How the units are linked:
Q365 φ Q113
Q365 θ Q688
Q365 α Q176
Q668 φ Q115
Q668 θ Q346
Q668 α Q983
Q922 φ Q82
Q922 θ Q43
Q922 α Q688
Q977 φ Q348
Q977 θ Q420
Q977 α Q808
Q787 φ Q12
Q787 θ Q711
Q787 α Q690
Q185 φ Q569
Q185 θ Q787
Q185 α Q801
Q26 φ Q893
Q26 θ Q668
Q26 α Q919
Q43 φ Q365
Q43 θ Q319
Q43 α Q18
Q299 φ Q937
Q299 θ Q190
Q299 α Q252
Q420 φ Q918
Q420 θ Q113
Q420 α Q185
Q945 φ Q989
Q945 θ Q910
Q945 α Q82
Q18 φ Q176
Q18 θ Q977
Q18 α Q918
Q808 φ Q384
Q808 θ Q185
Q808 α Q12
Q163 φ Q252
Q163 θ Q453
Q163 α Q59
Q382 φ Q453
Q382 θ Q984
Q382 α Q937
Q569 φ Q230
Q569 θ Q12
Q569 α Q580
Q910 φ Q815
Q910 θ Q922
Q910 α Q365
Q927 φ Q983
Q927 θ Q292
Q927 α Q363
Q690 φ Q602
Q690 θ Q75
Q690 α Q606
Q580 φ Q668
Q580 θ Q602
Q580 α Q927
Q815 φ Q977
Q815 θ Q82
Q815 α Q113
Q113 φ Q808
Q113 θ Q169
Q113 α Q787
Q937 φ Q945
Q937 θ Q298
Q937 α Q922
Q688 φ Q169
Q688 θ Q18
Q688 α Q348
Q246 φ Q26
Q246 θ Q580
Q246 α Q346
Q190 φ Q298
Q190 θ Q163
Q190 α Q290
Q918 φ Q715
Q918 θ Q808
Q918 α Q569
Q453 φ Q290
Q453 θ Q128
Q453 α Q945
Q96 φ Q190
Q96 θ Q480
Q96 α Q453
Q346 φ Q919
Q346 θ Q927
Q346 α Q581
Q711 φ Q801
Q711 θ Q715
Q711 α Q75
Q319 φ Q688
Q319 θ Q989
Q319 α Q977
Q363 φ Q96
Q363 θ Q909
Q363 α Q382
Q82 φ Q420
Q82 θ Q365
Q82 α Q169
Q169 φ Q185
Q169 θ Q176
Q169 α Q711
Q298 φ Q910
Q298 θ Q252
Q298 α Q43
Q59 φ Q319
Q59 θ Q945
Q59 α Q815
Q893 φ Q363
Q893 θ Q115
Q893 α Q560
Q292 φ Q581
Q292 θ Q893
Q292 α Q909
Q128 φ Q59
Q128 θ Q937
Q128 α Q910
Q268 φ Q984
Q268 θ Q269
Q268 α Q190
Q715 φ Q690
Q715 θ Q384
Q715 α Q230
Q384 φ Q75
Q384 θ Q569
Q384 α Q246
Q480 φ Q163
Q480 θ Q382
Q480 α Q128
Q602 φ Q346
Q602 θ Q173
Q602 α Q292
Q909 φ Q480
Q909 θ Q560
Q909 α Q984
Q269 φ Q299
Q269 θ Q96
Q269 α Q163
Q12 φ Q246
Q12 θ Q801
Q12 α Q602
Q984 φ Q128
Q984 θ Q299
Q984 α Q298
Q606 φ Q292
Q606 θ Q26
Q606 α Q115
Q983 φ Q268
Q983 θ Q581
Q983 α Q96
Q581 φ Q269
Q581 θ Q363
Q581 α Q480
Q173 φ Q927
Q173 θ Q606
Q173 α Q893
Q230 φ Q606
Q230 θ Q246
Q230 α Q668
Q290 φ Q43
Q290 θ Q59
Q290 α Q989
Q560 φ Q382
Q560 θ Q268
Q560 α Q299
Q801 φ Q580
Q801 θ Q690
Q801 α Q173
Q989 φ Q18
Q989 θ Q815
Q989 α Q420
Q919 φ Q560
Q919 θ Q983
Q919 α Q269
Q75 φ Q173
Q75 θ Q230
Q75 α Q26
Q348 φ Q711
Q348 θ Q918
Q348 α Q384
Q176 φ Q787
Q176 θ Q348
Q176 α Q715
Q252 φ Q922
Q252 θ Q290
Q252 α Q319
Q115 φ Q909
Q115 θ Q919
Q115 α Q268

The rows follow the links: the fewer symbols apart two units are, the more alike their rows tend to be.

Each row is also shifted at random along 4 hidden directions that mean nothing.

Known rows, each with its unit:
-1638 -109 113 -5 -326 58 231 -89 -45 141 -7 -234 183 -169 178 326 -519 -139 -113 94 25 185 14 -133 -301 -144 146 201 -155 -132 -180 -65 -201 17 567 79 -32 28 137 69 209 169 330 173 -289 -41 -25 162 13 -149
unit: Q690
-34 259 -86 131 286 -337 43 -131 -53 135 -232 130 -320 281 -143 -65 -439 -301 8 25 120 23 312 -88 171 96 119 -102 -127 -31 294 -463 -109 -38 -169 189 143 -68 197 -192 -265 -127 -233 391 188 272 -170 -319 129 166
unit: Q18
-403 -246 -40 -105 -353 104 80 76 71 4 14 -170 265 -348 268 100 483 223 -94 83 -43 182 -168 53 -329 -167 -56 266 146 -125 -271 148 -25 49 410 -33 -184 -76 17 -99 343 188 308 -113 -198 -99 90 268 -47 -140
unit: Q606
-561 -176 -33 -81 -160 77 87 121 48 -71 8 -145 244 -261 147 -2 99 72 -122 48 -89 75 -187 18 -333 22 12 157 47 -109 -328 209 0 25 24 -83 -141 -89 -88 -24 349 116 181 -211 -126 -134 191 164 -102 -228
unit: Q668
740 -306 -75 -167 -298 213 -76 162 132 -140 140 -96 263 -363 198 -31 894 393 -3 -3 -82 79 -299 166 -195 -136 -166 207 247 -46 -293 338 105 51 214 -156 -216 -43 -130 -30 301 150 226 -353 -126 -170 156 287 -116 -106
unit: Q115
-684 88 115 159 -137 -76 156 -83 -98 257 46 -69 -34 76 -8 253 -336 -73 -40 65 69 44 223 -148 -23 -200 58 23 -179 -80 163 -132 -241 83 416 131 52 80 270 63 -141 -13 141 445 -63 126 -321 -1 181 102
unit: Q348
-529 172 -188 93 234 -387 -48 -57 22 103 -272 214 -330 182 -79 -181 291 -44 21 54 127 61 296 12 175 11 -5 -20 59 -49 347 -430 -72 -19 -94 196 43 -142 235 -342 -257 -132 -251 355 251 311 -212 -284 142 221
unit: Q977
-642 100 -174 107 80 -351 178 111 -1 170 -245 -23 -25 -50 76 -156 173 -3 -214 160 1 76 143 -76 -287 34 98 167 24 -231 -4 -200 -187 63 -130 84 -81 -297 203 -316 144 -17 -12 310 134 218 -106 -83 135 -32
unit: Q384
292 -229 136 -274 -240 337 -52 -357 58 -232 -21 -67 57 -105 100 351 -770 -370 220 -130 94 286 -135 89 135 14 79 4 -144 174 -189 -207 190 -237 550 80 105 275 -143 150 90 208 183 -430 -438 -204 378 117 -279 -94
unit: Q268
797 -154 127 -188 -136 319 -186 -194 70 -187 117 47 11 -40 26 171 -95 -64 221 -129 58 84 -133 139 251 -25 -74 -58 -9 206 -36 13 229 -128 305 5 72 253 -181 193 -51 64 62 -373 -218 -173 204 100 -177 28
unit: Q984
-181 19 -186 -48 -48 -360 230 -124 49 118 -469 -36 -90 -122 199 36 -288 -280 -162 175 111 341 167 -72 -321 13 192 257 -46 -211 -57 -572 -175 -62 309 236 -68 -266 280 -456 202 117 79 265 -64 211 18 -98 20 -49
unit: Q12
310 122 87 -27 350 104 -76 -69 -73 -206 56 76 -89 261 -243 -111 -905 -337 118 -145 -62 -205 -80 -8 248 365 101 -316 -151 182 -28 86 175 -125 -633 -109 180 135 -319 266 -112 -107 -272 -338 36 -119 258 -164 -155 -111
unit: Q190
-354 35 87 193 -67 6 269 362 -143 141 184 -255 326 -138 52 -25 -89 189 -289 112 -221 -222 -128 -203 -468 42 63 72 -51 -207 -257 526 -239 226 -338 -199 -144 -137 -18 205 323 12 176 136 31 -102 -105 194 117 -263
unit: Q230
34 119 -39 122 21 -258 93 -117 -47 201 -156 42 -193 105 7 59 -90 -121 -20 101 121 111 273 -98 27 -110 50 55 -73 -100 243 -387 -167 12 249 216 60 -41 307 -183 -180 -50 -4 466 73 238 -270 -135 175 162
unit: Q169
-29 43 -130 -142 378 1 -147 11 53 -291 -115 145 -104 102 -137 -298 -245 -207 83 -114 -82 -102 -137 118 168 392 31 -185 61 117 -101 3 253 -152 -732 -102 50 -55 -339 -40 54 -84 -333 -465 108 -85 381 -202 -195 -94
unit: Q480
-118 26 278 61 19 368 -174 -2 -112 -56 438 35 18 222 -229 151 -286 55 198 -176 -38 -298 -83 -6 394 -31 -108 -296 -106 256 128 414 82 24 -93 -163 170 362 -222 530 -284 -99 -38 -143 -47 -201 -65 80 -15 74
unit: Q298
871 -47 103 -141 -1 234 -174 -205 35 -181 78 84 -88 98 -72 111 -320 -157 219 -143 64 32 -62 104 326 34 -46 -147 -58 213 43 -65 193 -160 111 17 132 232 -172 141 -166 24 -62 -295 -130 -120 165 -14 -141 48
unit: Q163
5 86 23 -83 288 95 -164 -130 -11 -193 -1 141 -163 224 -205 -82 -498 -245 177 -161 -3 -106 -27 70 355 237 16 -271 -67 200 86 -54 215 -156 -383 -10 175 141 -227 150 -189 -85 -259 -300 48 -60 211 -165 -142 21
unit: Q453
-199 46 83 -91 240 147 85 -28 -88 -233 0 -73 107 105 -123 -35 -1252 -453 -21 -98 -131 -96 -197 -58 -53 434 205 -171 -239 77 -287 138 96 -125 -611 -140 97 34 -349 262 191 -1 -94 -424 -114 -203 433 -65 -219 -313
unit: Q909
-429 -80 0 -239 0 157 -285 -384 129 -196 -108 206 -242 118 -33 127 -112 -231 315 -137 181 188 31 215 471 -11 -42 -99 23 243 161 -388 285 -260 369 152 142 245 -82 -36 -259 55 -127 -295 -127 -11 194 -116 -186 200
unit: Q128
1107 24 -115 -24 145 -88 -272 -108 101 -44 -78 270 -280 133 -87 -155 749 161 174 -72 124 -15 128 175 387 -84 -157 -81 194 120 322 -230 163 -62 36 88 54 23 48 -192 -323 -102 -236 19 183 158 -106 -177 38 298
unit: Q945
-703 110 -155 139 60 -320 42 86 8 209 -151 65 -108 23 21 -148 548 164 -114 111 58 23 223 -43 -77 -98 -26 96 93 -145 199 -217 -148 92 6 115 -61 -210 270 -309 -90 -82 -72 414 235 241 -290 -112 205 132
unit: Q918
-377 -103 132 -93 -120 282 -295 -185 45 -96 206 138 -130 101 -84 173 355 132 283 -161 113 -29 4 163 455 -187 -200 -140 70 260 222 27 202 -77 382 13 104 315 -57 193 -347 -12 -13 -158 -79 -84 -63 50 -32 241
unit: Q252

From each start, follow one symbol. Which unit do you reach?
Answer with the unit's name.
new walk
565 64 148 77 65 152 -176 -21 -51 -13 255 93 -119 214 -199 45 69 83 169 -120 35 -181 33 33 376 -59 -113 -221 -17 193 254 150 112 15 -32 -56 139 227 -77 260 -345 -126 -105 9 74 -52 -140 -28 36 179
α -> Q815
new walk
585 43 -8 149 -159 -180 167 26 -56 260 -67 -79 14 -45 111 108 155 79 -131 148 69 88 202 -127 -198 -213 21 154 -40 -167 116 -125 -246 115 389 126 -38 -91 323 -130 -27 18 171 495 3 162 -302 31 205 70
θ -> Q787
new walk
-982 -213 -203 -211 -67 29 -104 91 188 -218 -125 31 124 -301 178 -229 821 236 -15 3 -53 131 -248 232 -153 51 -112 189 279 -42 -253 60 189 -63 -76 -81 -194 -153 -148 -270 298 122 11 -452 -14 -97 281 108 -159 -111
θ -> Q115
new walk
302 -106 -329 -398 193 -137 -233 -293 260 -334 -506 271 -286 -41 86 -224 162 -310 171 -69 135 350 -36 300 215 242 10 64 185 92 -60 -650 353 -319 -49 174 1 -124 -124 -512 70 106 -250 -533 -49 92 483 -229 -312 52
φ -> Q190
new walk
-179 30 37 25 -10 27 -200 -194 41 42 47 181 -230 180 -96 88 227 31 222 -82 144 15 177 72 406 -156 -109 -122 22 149 323 -226 80 -56 328 120 127 194 101 -8 -382 -80 -106 132 52 100 -177 -93 44 290
φ -> Q365
new walk
-660 70 -150 -150 435 -40 -117 23 58 -305 -147 131 -72 100 -159 -346 -378 -264 31 -116 -99 -89 -157 100 93 468 80 -174 29 85 -155 18 247 -164 -863 -138 54 -95 -369 -48 98 -73 -344 -511 130 -83 431 -205 -223 -165
φ -> Q299
new walk
-567 -88 -153 -177 -95 -185 198 -148 77 -13 -416 -76 36 -209 232 50 -449 -340 -128 121 52 360 22 -4 -327 111 189 257 -32 -161 -239 -469 -71 -138 242 160 -57 -197 91 -341 329 202 115 -51 -198 75 262 -34 -127 -172
θ -> Q173
new walk
365 29 -235 -17 -94 -396 136 -120 93 159 -442 6 -138 -128 203 -4 238 -105 -130 186 135 376 251 -4 -252 -120 98 287 72 -221 38 -601 -184 -31 430 290 -89 -261 389 -540 113 92 87 368 17 292 -111 -91 98 71
θ -> Q384
new walk
349 72 -107 -23 115 -200 -147 -260 91 47 -221 249 -375 190 -63 -1 231 -106 168 -18 208 134 274 110 363 -88 -63 -47 39 82 369 -559 59 -107 266 249 98 47 211 -279 -352 -54 -181 208 101 250 -149 -235 84 302
θ -> Q815
new walk
275 -77 86 -37 -268 6 282 -87 -48 75 -110 -241 218 -199 199 256 -793 -269 -160 112 -19 225 -37 -139 -422 -9 215 194 -196 -156 -272 -109 -194 -7 372 74 -51 -40 104 16 340 172 327 74 -279 -43 121 155 -29 -221
α -> Q927
new walk
-353 -66 -59 -220 126 73 -8 -137 68 -261 -196 7 25 -40 35 -61 -622 -355 41 -61 -33 130 -163 74 -18 295 115 -12 -53 69 -263 -155 191 -191 -241 -28 20 -18 -233 -71 194 94 -87 -458 -145 -120 448 -61 -257 -184
φ -> Q96
new walk
-332 191 -14 255 153 -188 23 164 -93 208 76 48 -99 162 -141 -123 342 207 -71 52 0 -214 171 -89 77 -89 -47 -86 29 -35 267 71 -142 166 -230 -8 39 -72 172 -8 -233 -179 -123 419 281 163 -353 -94 231 163
θ -> Q113
new walk
291 140 -76 166 49 -267 98 14 -61 221 -126 42 -146 93 -9 -27 89 -12 -81 93 83 12 254 -109 -56 -104 25 55 -33 -118 233 -224 -195 73 95 155 15 -111 282 -173 -144 -61 -22 470 150 233 -300 -113 204 139
φ -> Q787
new walk
-152 -158 -22 -210 -14 180 -132 -20 107 -253 -15 34 79 -127 41 -60 83 -5 88 -84 -43 51 -229 155 69 133 -47 -10 109 97 -200 107 242 -114 -112 -92 -31 34 -253 12 155 82 -34 -500 -120 -158 339 58 -227 -102
α -> Q299
new walk
-783 123 135 -15 199 121 -142 -279 -65 -97 30 145 -247 328 -232 111 -829 -380 225 -142 86 -71 87 2 448 138 72 -301 -201 239 217 -210 124 -170 -65 62 262 256 -127 215 -358 -93 -192 -100 -41 -23 80 -190 -84 108
α -> Q989
new walk
-624 42 167 123 -110 109 -109 -87 -63 154 239 45 -119 149 -85 186 212 178 153 -57 100 -117 161 -34 323 -283 -140 -96 -55 101 316 32 -47 76 391 53 120 237 141 214 -376 -86 38 302 19 38 -344 46 140 271
α -> Q169
new walk
-1888 155 186 203 -22 -13 87 -60 -152 194 115 -38 -97 208 -116 182 -486 -119 13 1 43 -83 201 -149 117 -119 39 -102 -218 28 226 -67 -169 48 177 69 134 154 174 193 -263 -74 25 397 -9 80 -276 -51 163 117
φ -> Q808
new walk
-6 -181 -47 -201 -90 151 -49 -71 112 -216 -81 -29 103 -193 106 23 -20 -70 60 -47 -26 147 -204 141 -63 94 5 80 59 46 -248 4 167 -127 47 -36 -44 16 -177 -45 244 142 42 -445 -171 -137 351 86 -238 -149
θ -> Q363
new walk
-302 -85 -405 -125 144 -312 -17 288 194 -128 -323 58 54 -286 159 -515 1147 302 -206 121 -96 88 -155 157 -356 171 -79 243 388 -213 -256 18 84 40 -556 -92 -286 -483 -67 -555 404 9 -156 -249 263 94 204 -37 -51 -151
α -> Q919
